m = [ 35  57 -45  36]
m[0] -> 35
m[-2] -> -45

data = [-62 -52 -36  38  47  16  29  63  55]
data[0] -> -62
data[5] -> 16
data[8] -> 55

W =
array([-609,   77,  237, -652, -711,  455,  834,  194, -600, -540,  423,
        -28, -511,  241])
W[0] -> -609
W[5] -> 455
W[4] -> -711
W[13] -> 241
W[3] -> -652

X =
[[ 46 -52  53  56 -50  50  50  48  50  49 -49  47]
 [ 30 -38  36  36 -31  33  32  32  32  32 -34  30]]
X[0,0]	46
X[1,5]	33
X[1,3]	36
X[0,6]	50
X[1,11]	30
X[1,1]	-38
X[0,11]	47
X[0,5]	50
X[:, 8]	[50, 32]

A =
[[ -20 -291  205 -627   34  393 -229 -231  -46  -28  329   -7  264]
 [ 310  137   63  -81  659 -364 -117  -63  682   77 -546  197  686]
 [  80 -191  -91  -95   21  204  234 -503 -504  -37  423  294  462]
 [-257 -447 -374 -392  320   28  -55 -216  133 -127 -282 -311 -305]
 [ 122 -857   99 -731 -213  567  -36 -355  -18 -454   19 -261  419]
 [-179 -397 -313 -349  103   33  -30 -185   41 -159 -200 -305 -317]
 [  88 -422  257  419  156  399 -404  243  264 -308  199  276 -354]
 [ 147  -24 -238   -4  513 -154   34 -339  339 -263  -36  548 -120]
 [-747 -281 -401   52  255   21 -146 -347 -387   54  -50   58 -329]
 [ 207 -255   91  549  412  252 -155  436 -133  442  486 -186  -31]
 [-532  -42 -262  188   60  -43  -65 -356 -419  -49  102  323 -299]
 [ -67 -376 -293  -32  171  181  -47 -209   68 -438  176  255 -781]
 [ 335 -299 -158 -110  235   86  -11 -120  445 -530   53  298 -555]
 [ 328 -260 -323  227   91  -36  512 -271 -470   81  192 -141  333]
 [ 127   68 -339 -307  190 -284  175 -294  176 -174 -126   97 -210]]
Rows and columns are counted from 0.
row 0 col 0 -> -20
row 10 col 9 -> -49
row 7 col 8 -> 339
row 4 col 5 -> 567
row 10 col 8 -> -419
row 11 col 10 -> 176
row 10 col 6 -> -65
row 2 col 7 -> -503
row 8 col 7 -> -347
row 5 col 6 -> -30
row 6 col 1 -> -422
row 12 col 5 -> 86
row 10 col 12 -> -299
row 13 col 2 -> -323
row 6 col 0 -> 88
row 8 col 4 -> 255
row 2 col 12 -> 462
row 8 col 2 -> -401
row 0 col 7 -> -231
row 14 col 3 -> -307
row 14 col 0 -> 127
row 11 col 3 -> -32
row 5 col 0 -> -179
row 10 col 0 -> -532
row 0 col 6 -> -229
row 10 col 7 -> -356
row 11 col 5 -> 181
row 7 col 10 -> -36
row 12 col 11 -> 298
row 13 col 1 -> -260
row 14 col 9 -> -174
row 4 col 3 -> -731
row 8 col 6 -> -146

arr = (97, 93, 68, 21, 85, 81, 49, 96)
arr[0] -> 97
arr[3] -> 21
arr[1] -> 93
